Rows lie near named flat spaces through zero. A row that begins with a name and a colon came from that space; any other row is followed by the name of its block's space that it lies nearest.
j270_j606: [-1.03 -2.10 -0.02  0.36 -2.08 -2.13  1.89 -1.64 -1.38 -0.45  0.77 -0.71
 -2.15  1.72  1.90 -1.57  1.57 -0.89 -1.73  0.12 -0.38 -0.98 -0.07 -1.98
  1.15 -2.72 -2.13  0.14 -1.27  0.12  1.31 -2.16]
j96_j325: [-1.95 -0.38 -0.57  2.77  1.13  1.31 -0.60  0.70 -1.72  0.42  0.76 -3.41
 -1.41 -0.81  4.39  1.28  0.11 -0.18 -0.66 -2.21 -0.63  1.80  1.06 -0.14
  1.34  1.22  0.97 -1.53 -0.45 -0.25 -0.45  1.64]
j40_j435: [-0.41 -0.65  1.32 -0.17 -0.09  0.47  0.19 -0.32  0.09 -3.41  3.43  1.42
  1.09 -0.09 -1.87 -1.60  1.29 -0.79  1.36  1.18  0.05  0.16  1.77 -1.32
  1.11  1.37  0.05  0.24  0.56  2.45 -0.60 -1.08]
j179_j592: [-3.34 -2.44 -0.24 -1.38  2.51 -1.51  1.40  0.99 -1.14 -1.68 -2.65 -0.14
 -2.28  0.45  0.69  0.72 -2.70  0.51  1.38  1.39 -0.61  0.22  0.67 -0.30
  0.01  2.13  0.48 -2.29 -2.20  0.03  1.60 -0.46]
[-0.46  1.86 -1.80  1.62  2.28  3.67  2.97 -2.38  0.26 -3.09  0.03  1.15
 -0.08 -0.74 -1.73 -3.66  2.18  2.34 -0.42 -0.23 -0.12 -0.46  1.54  0.25
 -1.71  4.30 -1.86  1.37  1.71  2.78  0.81  0.08] | j40_j435
j963_j702: [ 2.16  2.79 -1.02 -0.72 -1.41  1.19 -2.98 -0.34 -2.39 -1.50  1.96 -2.04
  1.95 -3.01  0.89  2.32 -0.11  1.68 -3.10  0.09  1.38  0.17 -0.71 -0.45
  3.45 -1.55  0.87  1.89  2.54 -3.28  0.53 -0.21]
j963_j702: [ 1.26  0.87 -0.49  0.07 -0.55 -0.22 -0.22 -0.30  1.14  0.04 -0.22 -1.15
  1.40 -1.80 -0.11 -0.79  0.15  0.66  0.19  0.59 -0.44  1.56  2.27 -1.87
  2.14  1.27  1.69 -0.99  0.45 -0.90 -0.95 -1.71]
j757_j753: [ 0.82  0.05 -2.21 -0.47  1.93  0.54 -2.22 -2.20  0.06 -0.15 -0.36 -1.66
  0.96  2.67 -0.26 -0.04 -1.74 -0.82 -0.11  0.05 -0.71 -0.97  1.64  1.53
  2.01 -0.82  0.03  1.48 -2.97  0.17  1.56 -0.64]
j110_j321: [-0.58  0.11 -0.47 -0.62  0.78  1.19 -1.86  0.65 -1.84 -1.20 -2.10  1.68
  0.11  0.18  0.58  1.59 -0.64  1.25  1.76 -0.51 -0.45 -0.56  2.21 -1.62
  0.55  0.24  1.94  0.75  0.03 -1.36 -0.08  1.83]
j560_j571: [ 1.74  1.15 -0.26  0.52  0.09 -0.08  0.13  2.28  1.82 -0.40 -0.75 -0.89
  0.66 -0.46  0.50 -1.80  0.32  2.23  0.53 -0.59 -1.34 -0.86  0.33  2.47
  1.81  0.28 -1.73  1.40 -1.98 -0.43 -0.69 -0.47]
[-2.46  2.10  0.24  0.08 -1.27  2.83 -2.08 -1.77 -0.84  1.74 -2.59 -0.53
  1.81 -0.52 -1.51 -0.44 -1.42 -0.91 -0.33 -1.01 -1.51  0.08  0.27  1.84
 -1.00  1.41  2.68 -2.04 -1.53  0.18 -0.02 -0.47] | j270_j606
[ 1.63 -0.46  0.62 -0.76 -0.73  1.04  0.36  0.96  0.25  0.58  0.55  1.22
  0.91  0.18 -0.47  1.17  0.73  0.01 -1.20  1.23 -1.20 -1.10 -0.73 -0.84
 -0.54 -4.13 -0.31 -0.02  2.16 -0.81 -3.09 -0.83] | j110_j321
j553_j172: [ 0.26  0.01  3.77  1.66  0.34  1.99 -2.70 -0.76 -2.09  0.09 -0.64  2.50
  0.47  0.08 -0.15 -1.06 -0.14 -0.02  0.58 -0.49  0.98  3.80 -1.89  1.34
  2.64  1.14 -0.34 -0.16  1.28  2.66 -2.14 -1.06]
[ 0.50  1.08 -1.03  0.53 -0.60  2.02  0.15 -0.56 -0.57 -0.98  2.21  0.71
  1.87 -0.53 -0.03  0.50  1.18  0.29  0.45  0.53 -1.09 -1.62 -0.07 -2.52
  0.97 -1.01 -1.07  1.06 -1.04 -0.35 -0.09  0.26] | j757_j753
j111_j113: [-1.05  1.87  1.62  0.84  1.47 -1.73 -0.43  0.68 -0.46  4.45 -0.64  3.02
 -0.63 -1.63  1.15  1.19  0.86 -0.95 -1.99  3.13 -0.89 -0.56  1.13  2.67
  2.06 -1.05  2.11  0.77 -0.94 -0.57  0.22  0.69]
j179_j592: [ 1.37  4.37 -1.45 -3.59 -1.50  2.96  0.21  0.05 -2.19  1.99  2.15 -2.71
 -2.23  1.24 -0.94 -1.75  5.38  2.82 -0.42  1.66  0.46 -3.02  0.28 -2.55
  0.97 -2.96  0.77 -0.78  2.31 -0.47  0.33 -1.15]
j111_j113: [ 0.14 -1.94 -3.56  0.39 -3.72  5.02 -0.88 -2.83  1.79 -4.68  0.89 -6.26
  1.35  1.11 -3.63 -4.83 -0.52  5.10  5.68 -8.13  1.11  2.90 -2.38 -2.41
 -4.78  3.12 -1.20 -2.79  1.29  0.26 -1.90  1.90]
[ 0.14 -1.40  2.14 -0.62  2.40 -1.32  0.46  0.00 -0.76 -0.25  0.85  0.67
 -0.65  2.70 -0.90  1.20 -0.26  0.38 -0.84  1.09 -2.75  1.21 -0.14  3.31
  0.64 -0.70 -0.43 -0.22 -0.50  1.89  1.47 -1.12] | j110_j321
[-1.97 -2.43 -0.29  1.60  1.83 -2.00  0.12 -0.01 -0.63 -0.42 -1.03  0.87
  0.39 -1.61  1.52  0.07 -2.36 -1.12 -0.74 -0.42 -0.91  1.50  0.59 -0.62
 -0.43  0.96 -1.07  0.23 -2.06 -0.78  0.73  1.35] | j179_j592
[ 0.55  2.19  0.21 -0.65  0.17  2.02 -1.20  1.51  0.78 -0.43  0.22  0.63
  0.92 -0.46  0.16  1.23 -1.61  2.04 -0.02  0.61  2.51 -0.98  0.10 -0.63
 -1.32 -0.04  1.22 -0.52  1.20 -1.52 -1.87  0.80] | j270_j606
j110_j321: [ 2.70  0.78  1.43  0.80 -0.41  0.14  1.33 -0.17  0.15 -1.45  0.19 -0.30
 -0.24  1.60 -0.33  2.64 -0.15  1.52  0.21 -0.34 -0.25 -0.27  0.11  0.81
 -1.11 -0.27  0.76 -1.04  0.29  0.75 -0.37 -1.03]
[-1.20  0.41 -2.26 -0.62  1.20 -1.94  1.52  1.52  0.44 -0.24 -1.47 -1.67
  1.63 -0.51 -0.57 -1.82 -0.34  0.98  2.55  2.09 -0.82  1.86  0.04 -0.75
  1.44  1.62  2.08  2.64  0.46 -1.80 -1.77 -1.99] | j963_j702
j495_j920: [ 0.33 -0.44 -0.11 -2.31 -2.37  0.39  0.68 -4.59  1.50  1.10 -1.43 -0.71
 -1.15  0.93  3.01 -0.14  0.60  1.07 -1.51 -3.44 -0.55  1.63 -0.28  0.16
  1.11 -1.40 -0.71 -4.18 -0.38  3.19 -2.98  2.55]
j270_j606: [-0.69 -1.46  2.06  0.96  1.30 -0.79 -0.18 -1.72  1.49 -3.19  0.71  0.72
 -0.12 -1.09 -0.91 -0.28  1.40 -0.45  1.50 -2.30  0.61 -0.65 -0.33 -0.68
 -0.06 -0.26  0.21 -2.04 -0.92  0.28  1.05  0.96]
[-2.60 -1.20 -1.85  0.15  1.94 -0.12  0.31  0.34  0.08  0.52 -0.97 -0.87
 -1.19  2.17 -0.51 -0.06 -0.02  2.38  0.17  0.98  1.93  0.82  0.07 -1.13
 -1.17  1.56  0.55 -1.97 -0.66 -0.46  1.87 -0.78] | j179_j592
[ 0.35  1.44 -1.60  2.35 -0.51  1.30  1.50  1.97  2.77 -0.89  1.23 -1.23
  0.80  0.98  1.04 -0.48  0.62  3.30 -2.65 -1.82  0.00 -2.85 -0.01  0.10
  1.72 -0.06 -1.91 -0.95 -1.10 -1.86 -0.26 -2.03] | j560_j571
[-2.35  0.94 -0.28  0.32  0.60 -0.78 -0.51 -2.25 -0.30  0.27  0.69 -1.34
  0.62  1.26  0.20 -1.45 -1.00 -1.47 -0.32  0.54 -3.70  0.20  0.45  2.69
  1.50 -0.93  1.61 -1.27 -1.53  2.57  2.99 -1.24] | j270_j606
j96_j325: [-1.67 -2.42 -2.86  1.59  1.21  1.40 -0.99 -4.48 -2.85  0.07  1.57 -0.67
  3.34  1.13  2.59  0.73  1.95  2.64 -2.71 -3.72 -0.41  0.91  1.33 -1.99
  0.75  2.23  4.72  0.46  1.99 -3.70 -0.48 -0.44]
j808_j403: [-0.11 -0.10 -0.99 -0.64  3.38 -0.19  0.18 -0.11 -0.03  0.60 -1.09  2.61
  1.32 -1.28 -0.83 -0.53 -1.61  0.22  1.72 -0.80 -0.42  0.78 -0.70  0.33
 -0.28  0.42  0.46 -0.89 -1.58 -1.62 -0.53 -0.55]
[-2.05  0.60 -2.30  2.10  1.85 -0.75 -1.40  0.43 -0.25 -0.16  0.82  0.39
  0.00 -0.55 -0.49 -0.99  0.46  0.28  0.02 -0.55  0.08 -2.68 -1.12 -0.24
 -1.32 -0.84  1.36  0.41 -1.50 -2.77  0.93 -1.66] | j495_j920
[-0.89  0.31 -1.24  1.14  1.17 -0.37 -2.09  1.32 -0.09 -0.49  1.64  0.39
 -0.62 -0.20 -0.93 -0.01  1.09  0.35  0.36 -0.22 -0.56  1.46  0.21 -0.50
  0.77  2.43  1.20 -0.08  1.39 -0.70  0.62 -1.30] | j495_j920
[-0.53  1.43  0.57  0.98 -1.58  0.00 -1.02  1.32  1.59 -0.26  1.89 -0.79
  1.26  1.23 -1.56 -0.61 -0.19 -0.98 -3.28  0.94  2.79  0.90  0.72 -0.48
 -0.73  2.92  0.88  1.54  2.80  1.01  0.03  0.95] | j808_j403
[ 2.05  4.06 -1.58 -3.10 -2.05  2.89  0.86 -0.08 -0.65  1.93  1.42 -3.06
 -1.72  2.52  0.91 -1.00  5.51  1.12 -0.34  1.14  0.73 -2.14  0.42 -1.52
  0.17 -2.48  1.22 -0.29  1.32  0.20 -0.39 -1.50] | j179_j592
j808_j403: [ 1.14  0.80 -2.10  0.03  1.76  0.80 -0.11  0.26  2.83 -0.89 -0.88  2.66
  1.14 -2.94 -2.65 -0.66 -1.27 -3.77  0.08  1.24  4.04  5.36 -1.79  3.74
 -0.39  3.01  0.40  1.54 -0.43 -2.65 -2.76  1.37]
[-1.12  1.96  1.90  0.76  1.84 -0.04 -1.05 -0.49  0.70 -1.28 -0.04 -1.37
  1.41 -0.49  0.42  1.53 -0.36  0.61  0.00 -1.50  0.13  0.55 -0.46 -0.19
 -0.39  0.30  0.56 -1.13 -1.40 -0.28  2.41  1.78] | j270_j606
[-0.26 -1.04 -0.88  0.26  0.16 -0.24  1.29  0.95  0.91 -1.17 -1.51 -1.02
 -0.74  0.01  0.03 -2.23 -0.07  0.10 -1.61 -0.79  2.14 -1.93 -1.33 -0.70
  0.92 -1.42  0.71 -0.07  1.06  1.33 -0.14 -2.06] | j270_j606
[ 0.84  0.57 -2.21  0.66 -0.86  0.18  0.80 -1.41  0.34 -0.36  1.87  0.69
  0.99 -0.09  1.08  0.07 -0.05 -0.69 -1.84 -0.67 -0.91  0.07  0.59  1.40
  0.03  0.79  0.24  0.66 -0.74 -0.25  1.43  0.65] | j757_j753
[-1.83 -0.56 -1.07  1.44  0.80 -1.97 -0.51 -1.66 -1.29  1.68 -0.31 -0.90
 -1.74  0.64 -0.12 -1.25 -0.42 -0.11 -0.19 -1.23  1.07  1.02 -2.12  1.32
 -0.96  2.05 -0.91 -1.14 -0.40 -0.18 -0.62  0.27] | j110_j321
[ 0.07 -2.76 -0.95 -0.18 -2.14  1.84  0.36 -2.38 -1.31 -4.97  1.20 -2.90
  1.38 -0.98 -2.46 -1.40 -1.47  2.07  3.73 -3.26  0.68  0.79 -4.01 -2.58
 -3.44  1.19 -2.32 -1.02  0.20 -0.44 -1.65  2.74] | j111_j113
j495_j920: [-0.72  0.25 -3.30  3.08  1.84 -0.65 -1.07  1.66  0.53  0.73  0.84  2.63
 -1.06  0.72 -1.99 -0.18  0.62  1.34 -0.42  0.11  0.91 -3.33 -2.59  0.21
 -0.23 -2.33  1.19  1.12 -1.55 -3.27  1.17 -1.56]
[-2.37  0.95 -2.34  1.64  0.47 -1.27 -2.49 -0.76  2.64  1.86  0.41  2.61
 -1.38 -0.70 -0.35 -1.74  1.79  2.12 -0.10 -2.53 -0.54 -0.40  0.75  1.09
  0.44  0.79 -0.35 -1.18  2.33  0.62  0.61  0.23] | j495_j920
[ 0.68 -0.17 -0.42 -1.54 -0.54  1.00 -0.28 -0.97  0.66  0.89  1.79  1.94
  0.81 -1.05 -0.68  0.10  1.48  0.41  0.14  0.22  0.86  0.53 -1.03  0.54
  0.39  1.78 -0.36  0.53 -0.85 -1.78  0.85 -0.69] | j96_j325
[ 0.15  0.53  0.46 -0.81 -2.40 -0.75  0.36 -2.08 -0.54 -0.13 -0.48 -1.46
 -0.17  0.85  1.77 -0.09 -0.14  1.34  0.85 -1.39  0.09  1.61 -0.23  0.91
 -0.04 -0.70 -1.20 -0.71 -0.95  0.91 -1.52  0.47] | j495_j920
j40_j435: [ 0.00  4.00 -0.38  3.64  2.75  0.79 -0.02  1.39  0.75 -3.41 -2.37 -2.61
  0.13  1.66 -2.88  1.23  2.76  1.71 -0.28 -0.93  0.52 -3.12 -1.58 -0.41
 -0.44  1.22 -0.44  3.01  1.62 -1.41 -0.29  0.88]
j560_j571: [-0.36 -0.70 -0.26  1.48 -0.93  0.46  0.50  2.07  1.74  0.74 -1.63 -0.40
  0.39 -1.93  2.14 -0.73 -0.36  1.44  0.13 -3.09  0.17 -1.85  0.09  0.04
  0.78 -1.94 -0.43 -1.42 -1.62 -4.13 -0.72  0.09]
[-0.81  0.38  0.62  0.20  0.01  0.75  0.75  0.65 -1.05  0.17 -0.52  0.28
 -0.71 -0.05  0.45 -0.67  0.50 -1.20  0.07 -0.52 -1.27  0.30  0.99  0.74
 -0.96 -0.37  0.80 -0.55 -1.25 -0.08  2.19  0.21] | j270_j606
[ 0.33 -0.78  0.34  0.48 -0.71  0.91  0.77 -0.84  0.61 -0.30  1.29 -2.41
 -0.79  0.31  0.90 -1.13  0.06 -0.59  1.47  0.38 -0.80  0.53 -0.19  1.01
  0.44  2.08 -0.64 -1.57  0.36  0.20  0.97  1.18] | j110_j321
[ 0.90  2.84  1.22  3.02  1.26  0.01  1.29  0.19  4.38 -3.74 -1.04 -1.50
  0.11 -1.46 -1.91  2.13  1.78  2.68  0.90  0.83 -0.31 -0.99 -1.54  1.25
  0.86  0.29  0.84  0.56  2.44  1.10 -0.21 -1.87] | j40_j435
[-0.81 -1.90 -1.91 -0.10 -1.10 -0.51  0.04  0.90  1.36 -0.08  0.87 -2.71
 -1.77 -0.66  0.94  0.76  1.38  0.91  1.06  0.78  0.07 -2.39  0.64  1.71
  1.22 -0.51 -2.20 -0.88 -0.91  0.79  1.15 -1.21] | j560_j571
[ 0.01 -2.48 -0.71 -1.10 -3.05 -0.29 -2.66 -2.31  1.06 -1.20 -1.12 -2.15
  0.17  0.60  2.19  1.10  0.33  0.32  2.29  2.47 -0.22  0.37 -0.58  2.54
 -0.78 -1.52 -0.95  0.74  0.36  1.20 -1.79 -1.17] | j560_j571
[ 0.24  0.50 -0.14 -0.32  2.21  1.80 -0.14  0.84 -0.87 -1.12  0.24  0.97
 -1.05 -0.39  2.41  2.82  0.68 -0.42 -0.51 -0.79 -0.09  1.73 -1.50 -0.85
  0.96 -0.05  0.50 -0.24 -1.24  0.10 -0.84 -0.32] | j808_j403
[ 0.61  0.15 -2.32  0.94 -0.45 -0.19  1.06 -3.02 -0.16 -0.33  1.04  1.04
 -0.94  0.59  0.25 -3.62 -4.44 -1.77  1.07  0.08 -0.81 -0.97 -0.50  1.93
  2.85  0.54 -1.34  0.79 -5.12 -1.58  2.45  0.82] | j757_j753
j757_j753: [-0.95 -0.64 -1.17  0.73  1.18  1.18 -1.86  1.16  0.60 -1.62 -1.11 -0.89
  1.38  2.16 -0.52  2.06 -1.50  0.14 -1.83 -0.27  0.57 -1.20 -0.24 -2.00
  0.41 -2.10  0.54  0.20  0.99  0.49  0.34  1.62]
